Below is a small trained network, with its code and all its weights. Each question gives an input and a class and asks what happens when units are switched off, that is, made to give their printed mean instead of their output.

import numpy as np


def w(rows, s, z=0):
    codes = np.array(rows[::2]) - 128.0
    scale = np.full(codes.shape[1], s)
    scale[-1] = z or s
    return codes * scale


def f(y):
    return y / 2 * (1 + np.tanh(0.7978845608 * (y + 0.044715 * y**3)))


def log_softmax(a):
    a = a - a.max(-1, keepdims=True)
    return a - np.log(np.exp(a).sum(-1, keepdims=True))


def net(x, mask):
    res = np.array(x, float).reshape(1, 3) / 4 @ E
    y = f(res @ A[0][:, :-1].T + A[0][:, -1])
    res = res + np.where(mask, y, B[0][:, -1]) @ B[0][:, :-1]
    return log_softmax(res[-1] @ U[:, :-1].T + U[:, -1])


A, B = {}, {}
E = w([
[83,6,170,119,237,135,124,138,122,81,129,56],'x0',
[62,110,108,172,127,154,109,190,181,100,228,143],'x1',
[188,88,187,115,127,247,248,157,149,136,130,179],'x2',
],0.017)
A[0] = w([
[170,254,96,168,118,59,60,50,94,214,113,111,254],'n0',
[130,62,162,150,177,194,167,242,178,52,189,71,110],'n1',
[121,157,150,90,54,126,176,169,128,154,97,210,130],'n2',
[95,50,159,69,212,154,146,49,88,103,20,86,141],'n3',
[71,121,91,115,182,45,67,127,88,80,109,83,142],'n4',
[51,84,190,106,182,140,47,102,123,77,172,74,147],'n5',
[138,139,165,101,76,166,155,128,170,146,122,208,147],'n6',
[136,195,108,171,121,166,60,145,198,126,166,181,160],'n7',
[34,145,78,139,72,155,101,183,164,134,232,124,175],'n8',
[155,144,191,42,118,137,177,63,72,175,88,106,158],'n9',
[56,116,144,131,193,132,123,218,180,88,173,82,68],'n10',
[179,153,84,48,180,84,93,52,44,174,83,70,199],'n11',
[185,136,197,107,106,121,170,123,86,131,42,94,185],'n12',
],0.0084,0.0057)
B[0] = w([
[170,141,85,39,109,97,110,114,34,203,105,203,252],'n0',
[132,203,120,54,58,210,172,89,155,211,70,216,242],'n1',
[173,173,87,211,155,164,142,152,94,116,178,73,181],'n2',
[139,55,224,144,216,132,78,2,175,132,134,84,236],'n3',
[44,137,154,192,106,68,100,113,141,117,114,100,230],'n4',
[63,187,209,123,93,88,147,128,186,78,41,103,227],'n5',
[147,139,122,203,58,208,184,169,104,82,161,68,182],'n6',
[120,150,79,103,183,131,131,172,123,120,212,179,187],'n7',
[88,99,127,89,146,137,123,209,179,14,200,188,220],'n8',
[193,112,93,165,113,117,172,122,148,86,82,34,196],'n9',
[180,222,121,129,60,77,134,92,155,113,85,130,205],'n10',
[114,137,223,103,47,145,124,99,29,188,57,96,222],'n11',
[165,140,88,137,172,159,174,101,105,74,50,77,195],'n12',
],0.0085,0.023)
U = w([
[149,163,133,23,62,150,147,109,133,210,64,189,224],'0',
[78,68,181,189,152,90,77,88,120,166,88,94,129],'1',
[44,101,2,70,165,42,66,188,152,95,200,182,110],'2',
[61,141,107,173,81,53,119,144,243,81,90,125,71],'3',
[185,146,43,175,130,123,180,151,123,75,81,53,159],'4',
[159,45,140,101,230,200,177,87,221,96,92,105,4],'5',
[110,118,133,185,121,194,192,200,167,106,210,148,89],'6',
],0.0087,0.0026)

Each question gives the input, the list of numbers given to net, and the class t.
The units are the neurons (one row each of A and B). Each row of codes is followed by its name. A weight is (code - 128) times the scale printed after its matrix; where a second scale follows, it is the last column's (A, B and U).
mask holds one flag per neuron, in row order. A switched-off neuron (its flag False) gives its mean, the last column of its row in B, instead of its output. The means were averaged over made-up inputs and are rounded, as every weight is.
A unit's drop is (log p(t) with every unit on - log p(t) with that unit switched off) / (log p(t) with every unit on - log p(t) with every unit switched off).
The circuit of an input: a set's keep is (log p(t) with only the set's units on - log p(t) with every unit switched off) / (log p(t) with every unit on - log p(t) with every unit switched off). Starting from the 12 units with the biggest drops (on a tie, the unit counted first), units are removed one at a time, each time the one whose removal leaves the highest keep (on an exact tie, the one counted first), for as long as the keep stays at least 0.8.
units of the circuit, in order: the units of the circuit, biggest drop first
top k neurons: the k neurons with the biggest drops, biggest first
drop of u: that unit's drop, to one decimal
input [0,8,-2], class 2: units of the circuit, in order : n8
input [3,0,1], class 5: top 3 neurons : n0, n11, n4
input [6,5,0], class 3: top 4 neurons : n0, n5, n11, n8
input [7,1,-6], class 3: top 3 neurons : n5, n10, n0
input [8,8,0], class 3: top 4 neurons : n5, n0, n8, n11
input [0,1,3], class 6: top 3 neurons : n0, n11, n3
input [7,6,0], class 3: top 2 neurons : n0, n5
input [3,1,-1], class 3: top 2 neurons : n0, n11
input [1,-8,-1], class 1: top 2 neurons : n1, n3
input [1,5,0], class 3: top 4 neurons : n0, n11, n8, n10
input [1,-3,8], class 5: top 2 neurons : n3, n10
input [-7,6,1], class 6: top 2 neurons : n6, n2
input [6,-6,0], class 1: top 2 neurons : n11, n8
input [7,2,-7], class 3: units of the circuit, in order : n5
input [-3,5,-2], class 2: drop of n8 : 0.0
input [-3,-7,2], class 4: drop of n9 : 0.1
input [7,3,5], class 0: drop of n1 : 1.7
input [5,-7,0], class 1: drop of n1 : 0.1
